Below is a small trained network, with its code and all its weights. Each question gives an input and a target symbol and asks what happens when units are switched off, that is, made to give their printed mean instead of their output.

import numpy as np


def w(rows, s, z=0):
    codes = np.array(rows[::2]) - 128.0
    scale = np.full(codes.shape[1], s)
    scale[-1] = z or s
    return codes * scale


def norm(h):
    return h / np.sqrt((h * h).mean(-1, keepdims=True) + 1e-5)


def f(y):
    return np.maximum(y, 0)


def softmax(a):
    e = np.exp(a - a.max(-1, keepdims=True))
    return e / e.sum(-1, keepdims=True)


def log_softmax(a):
    a = a - a.max(-1, keepdims=True)
    return a - np.log(np.exp(a).sum(-1, keepdims=True))


def net(x, mask):
    ids = ['ΛΣΦαβεζθξτψω'.index(c) for c in x.split()]
    T = len(ids)
    res = E[ids] + P[:T]
    u = 0
    for l in range(2):
        q, k, v = (norm(res) @ M[l].T for M in (Q, K, V))
        z = softmax(np.where(np.tri(T) > 0, q @ k.T / 2**0.5, -1e9)) @ v
        res = res + np.where(mask[u], z, O[l][:, -1]) @ O[l][:, :-1]
        u += 1
        y = f(norm(res) @ A[l][:, :-1].T + A[l][:, -1])
        res = res + np.where(mask[u : u + 8], y, B[l][:, -1]) @ B[l][:, :-1]
        u += 8
    return log_softmax(norm(res)[-1] @ U[:, :-1].T + U[:, -1])


Q, K, V, O, A, B = {}, {}, {}, {}, {}, {}
E = w([
[168,118,186,158],'Λ',
[98,188,6,216],'Σ',
[116,51,71,85],'Φ',
[123,229,162,123],'α',
[149,119,135,92],'β',
[82,116,77,40],'ε',
[30,217,108,129],'ζ',
[144,180,175,141],'θ',
[194,70,133,122],'ξ',
[153,192,139,93],'τ',
[204,67,194,134],'ψ',
[120,125,125,82],'ω',
],0.017)
P = w([
[169,162,115,141],'0',
[102,124,131,162],'1',
[9,91,189,105],'2',
[169,143,131,127],'3',
[103,123,125,166],'4',
[40,79,168,123],'5',
[168,140,131,125],'6',
[101,121,124,169],'7',
[68,94,218,150],'8',
[165,142,130,125],'9',
[112,110,120,180],'10',
],0.014)
Q[0] = w([
[148,221,96,199],'L0H1',
[199,106,34,252],'L0H1',
],0.014)
K[0] = w([
[83,196,141,197],'L0H1',
[96,67,146,247],'L0H1',
],0.015)
V[0] = w([
[159,123,135,2],'L0H1',
[170,86,81,127],'L0H1',
],0.009)
O[0] = w([
[93,110,255,55,253],'L0H1',
[78,94,131,89,137],'L0H1',
],0.0091,0.0032)
A[0] = w([
[170,208,95,37,83],'L0N1',
[204,107,94,9,214],'L0N2',
[207,54,116,166,3],'L0N3',
[68,108,148,179,54],'L0N4',
[239,168,82,66,131],'L0N5',
[156,92,61,73,37],'L0N6',
[97,80,181,175,196],'L0N7',
[134,119,109,155,67],'L0N8',
],0.014,0.0025)
B[0] = w([
[104,210,111,40,201],'L0N1',
[129,204,202,198,254],'L0N2',
[127,158,221,43,193],'L0N3',
[188,84,90,87,171],'L0N4',
[203,92,254,112,213],'L0N5',
[114,41,143,162,156],'L0N6',
[163,149,136,64,248],'L0N7',
[128,147,91,115,151],'L0N8',
],0.017,0.0053)
Q[1] = w([
[185,205,107,184],'L1H1',
[120,80,5,184],'L1H1',
],0.016)
K[1] = w([
[143,213,41,133],'L1H1',
[60,98,2,133],'L1H1',
],0.014)
V[1] = w([
[114,159,158,193],'L1H1',
[99,78,7,120],'L1H1',
],0.014)
O[1] = w([
[67,128,183,201,146],'L1H1',
[111,227,254,95,2],'L1H1',
],0.0087,0.019)
A[1] = w([
[166,55,169,202,108],'L1N1',
[106,117,100,215,116],'L1N2',
[117,61,76,176,116],'L1N3',
[103,121,206,106,81],'L1N4',
[9,142,113,94,3],'L1N5',
[210,175,159,140,145],'L1N6',
[189,172,136,67,72],'L1N7',
[137,69,228,211,113],'L1N8',
],0.015,0.0041)
B[1] = w([
[54,120,150,113,243],'L1N1',
[144,213,173,125,179],'L1N2',
[156,36,169,160,242],'L1N3',
[67,138,168,42,195],'L1N4',
[158,234,210,173,163],'L1N5',
[141,7,123,119,254],'L1N6',
[114,175,43,145,215],'L1N7',
[106,178,49,193,235],'L1N8',
],0.016,0.0058)
U = w([
[197,84,83,141,78],'Λ',
[138,159,80,118,253],'Σ',
[47,84,61,157,98],'Φ',
[247,123,136,175,126],'α',
[132,74,196,118,101],'β',
[144,97,253,149,53],'ε',
[130,159,207,87,158],'ζ',
[103,95,120,208,101],'θ',
[50,137,148,37,140],'ξ',
[190,121,36,105,135],'τ',
[240,138,163,51,158],'ψ',
[165,79,138,126,148],'ω',
],0.015,0.0055)

Each question gives the input, a string of symbols that net reads in full, and the target symbol t.
The units are the heads (2 rows each of Q, K, V and O) and the neurons (one row each of A and B). Each row of codes is followed by its name. A weight is (code - 128) times the scale printed after its matrix; where a second scale follows, it is the last column's (O, A, B and U).
mask holds one flag per unit, layer by layer, with each layer's heads first. A switched-off unit (its flag False) gives its mean, the last column of its rows in O or B, instead of its output. The means were averaged over made-up inputs and are rounded, as every weight is.
A unit's drop is (log p(t) with every unit on - log p(t) with that unit switched off) / (log p(t) with every unit on - log p(t) with every unit switched off).
The circuit of an input: a set's keep is (log p(t) with only the set's units on - log p(t) with every unit switched off) / (log p(t) with every unit on - log p(t) with every unit switched off). Starting from the 12 units with the biggest drops (on a tie, the unit counted first), units are removed one at a time, each time the one whose removal leaves the highest keep (on an exact tie, the one counted first), for as long as the keep stays at least 0.8.
circuit, biggest first: the units of the circuit, biggest drop first
most important unit: the unit with the biggest drop
top k neurons: the k neurons with the biggest drops, biggest first
top k neurons in layer l: the k neurons of layer l with the biggest drops, biggest first
input ω Σ Φ ε ζ β α θ Σ β θ, target θ: circuit, biggest first => [L0H1; L0N7; L1H1]
input ω ξ Σ ε β ξ ψ β Φ ζ, target Σ: circuit, biggest first => [L0N1; L0H1]
input Σ ε ψ, target ψ: circuit, biggest first => [L0N7; L1H1]
input β Λ τ β θ, target θ: top 3 neurons => [L0N7; L0N1; L1N1]
input β ζ ψ τ β β ω ψ τ, target ξ: top 3 neurons => [L1N3; L1N6; L1N4]
input ω θ ω ω ω ψ Σ Σ, target Σ: circuit, biggest first => [L1H1; L0H1; L0N2]
input β τ ξ Φ θ Φ Λ Φ β ζ α, target α: top 2 neurons => [L1N2; L1N4]
input Σ Λ ζ ψ β ω β ξ, target ξ: circuit, biggest first => [L0N3; L1N4]
input ω τ θ ψ ψ, target ψ: most important unit => L0N3
input α α ψ α ω ω, target τ: top 4 neurons in layer 0 => [L0N2; L0N7; L0N1; L0N4]
input β τ β Λ ε, target ε: top 2 neurons in layer 0 => [L0N2; L0N5]
input ω θ ω Σ β ω ω, target ξ: top 2 neurons => [L1N4; L0N2]
input ω ζ ε Φ θ ψ τ τ, target τ: top 3 neurons in layer 0 => [L0N1; L0N2; L0N6]
input ω β β τ α β ε, target ζ: top neuron in layer 0 => [L0N1]
input ζ Φ τ, target Σ: top 2 neurons => [L0N2; L1N7]
input ω ω Λ, target ξ: top 2 neurons in layer 1 => [L1N3; L1N6]
input ψ ω Λ Σ, target α: top 2 neurons in layer 1 => [L1N2; L1N6]
input θ ω ω ω θ ψ, target ξ: top 2 neurons in layer 0 => [L0N7; L0N6]
input Φ α τ, target ε: top 2 neurons in layer 0 => [L0N2; L0N5]
input ζ β Σ ψ ξ ζ ξ ω ψ ξ, target ε: top neuron in layer 1 => [L1N8]
input ε ω ω θ ω ψ β Φ ψ ζ, target Σ: top 2 neurons in layer 1 => [L1N5; L1N6]
input ω θ ψ ξ ζ, target ζ: top 2 neurons in layer 0 => [L0N7; L0N2]
